Each row is followed by roughly how far along a hidden order it lies, from 0 to 15. A new part has a new order.
[ -3   9  13  10  -6  -8   1  -5 -17  31  12   6  -8   4   6 -21  24 -25
   4   6  49 -14  14   7  -9  13  21  11] : 15
[ -2 -11  -4  14   8  -8   3   7   8  61  12  54  17  31  72  18  11  60
  17  25  37  15  36 -12  24  28  39  16] : 6
[  0  -5  -2   2   4  -7   4   5  -8  31  -4  21   7  12  37  -1   3  46
 -10  24  35  17  39  -7  31  27  33  21] : 9
[ -3  10  10   9 -10  -8  11 -13 -21  26   6   6  -5   6   0 -18  17 -20
 -22  12  37  -7  27  14 -26  24  34  18] : 14
[  0   3   8  34  32  18  31   5  -2  82  28  67  16  35  15 -16  15 -22
 -25   0  43  15   8  22  11  26   4  20] : 2
[ 6 -4  6 19 33 12  3 14 36 98 16 70 28  5 75 86 30 65 19 19 27 21 35 12
 13  1 17 -2] : 2
[ -2  -6   6  14  10 -11   4  -1  -3  58  12  44   5  24  61 -16   4  46
  25  30  48  13  40  15  15   5  37  19] : 7
[  1 -15  -5  13  17   1  -2  31  29  73  14  -4  11  33  20  30  12  66
  34  18 -15   4  38  19  -6  32  37   0] : 4
[-37  36  26 -19 -40  15  25 -60 -61 -15  49   7 -42  -4 -52 -29  75 -68
  26  82 127 -23  23  48  -8  -2   8  16] : 9
[ -5   5   6   9  -4  -9   9   0 -23  51  12   5  -9  10  22 -15  31 -19
 -20  24  58 -10  45   0 -27   6   9  17] : 12
[ -7  13   9  17 -10 -12  12 -11 -22  48  10  17 -14  11  19 -27  26 -47
 -28  20  55 -14  24   1 -27   5  18  14] : 14
[ -5  -5   6   4  -5  -5   9   4  -7  41  15  11  -5  23  70 -12  31  51
 -15   4  42  -4  40  -1  23  30   8  17] : 7
[  3 -11  -3  15  13  -2   1  26   5  25  -3  50  11   6  63  -5   4  65
  24  -8  32  18  30  14  22   0  10  -3] : 5
[  0   5   5  13  -2  -7   1   0  -1  25  -1  16  -1   8  10  -7  12  -1
 -15   7   9  -2   8   8  -8   1  22  16] : 15
[ 11 -18  -1  25  35  -5  21  48  11  96   9  23  15  43  95  -1  -4   4
 -23   5 -23  27  39 -24 -16   2  16  23] : 3
[ -1   6   7  18  -3  -7   7  27  11  34  29  68  20  31  25   5  34  58
  19  35  47  12  10  22 -27  46   6  19] : 3
[-3  4 -3  6  7  1  5  3 -7 27  4 30  5 15 36 11 15  1 20 -1 44 14 40 19
 24  5 53 20] : 9
[  0   4  -3   7  -3  -7   7   3  -8  15   6  18   5  12  18  -9  33  44
  24   0  44  10  40  23 -22  30  13  -6] : 8
[ -5   5   9  16  -5  -9  12 -11 -20  54   9  39  -4  21   7   7  38 -34
 -21  15  80 -11  53   3   4  24  38  17] : 8
[ -4   8  13  12  -2  -9   8  -9 -23  27   4  26  -5  10  33 -13  18 -12
 -25  -3  17   0  13  24 -32  26  46  17] : 12
[  5  -3   3  30  36 -12   1  45   5  86  17  62  24  37  21  -4  21  54
  25  23  10   4  32  13  13   2  10  -2] : 2
[ -7   7  16  36  22 -13  35  20   8  95  35  75  -9  37  58  12  21  37
  13  14  59 -12  53  23 -35   5   9  16] : 2
[ 11   1  12  50  13  14  30  57  37  95   8  75  35  37  42  35  20  -2
  26 -17  16  28  13 -19  19  26  52  -4] : 0
[ -4  15  12   8  -2  -8  11  -7 -22  36   9  32 -11  10  15 -18  31 -27
 -20  17  37  -6   6   1 -14   3  38  -7] : 13
[ 10  -3  -8  22  15 -23   3  21   9  80 -10  44  16  20  90  18  21  58
   4 -11  22   5  30   2 -28  30  55  -6] : 8
[  6  -6   7  24   5 -17   6  12   1  43  -4  46   7  24  69 -18  27  48
  14  24  53  17  42  12 -29   3  37  21] : 8
[  7 -12   1  44  11 -17  28  44  34  48  17  19   4  39  38  30   6 -16
  23  22  15  20  34   9  15  35  48  18] : 2
[-3  7  8 26 29 -5  5 33 13 70 33 14 18  4 36 17 11 71 25 37 44 -7 44  0
 12  3  2 -2] : 2
[  7   2  12  37  -1  23  30   7  36  73  18  60  29  32  79  31  29  58
  26 -13  -6  25  25  15 -12  -2  43  24] : 0
[ -5  16  14  20  -5 -10  17  -4  -8  24  15  24 -13   9  25 -23  31 -29
 -23   8  30  -5  33   0 -25  10  43  16] : 14
[  1  -5   4  13   3 -13   5   4   3  53  -2  19   1  -1  40  -7   7 -16
 -17  -5   8  -1  13  -1 -17  24  12  18] : 14
[ 10   1  17  18  49  17  26  45  29  34  17  79   9   8  43  14   7  57
  20  23  31  18  37 -15 -28  26  18  22] : 0
[-1 -4  4 15  4 -8  7  4  0 64 10 24  0 14 64 18 21 44 23 25 40 14 14 17
 15 31  9 -5] : 7
[ -1   8   6  12  -2 -11   7   0   0  51 -15  15  -4   9  24 -16  17 -17
 -23   4  14  -4  31   7 -29  21   6  -6] : 15
[ -6  -1  10  28   8 -16  27  24   0 104  31  73  -8  49  72   8  20 -24
 -31   6  56   7  53  21 -46  24  49  16] : 4
[ -5  15  18  27  -7 -18  15  -9 -30  88   6  40 -13  19  33 -38  35 -14
 -28   8  60  -9  24  16 -21  26  43  17] : 13
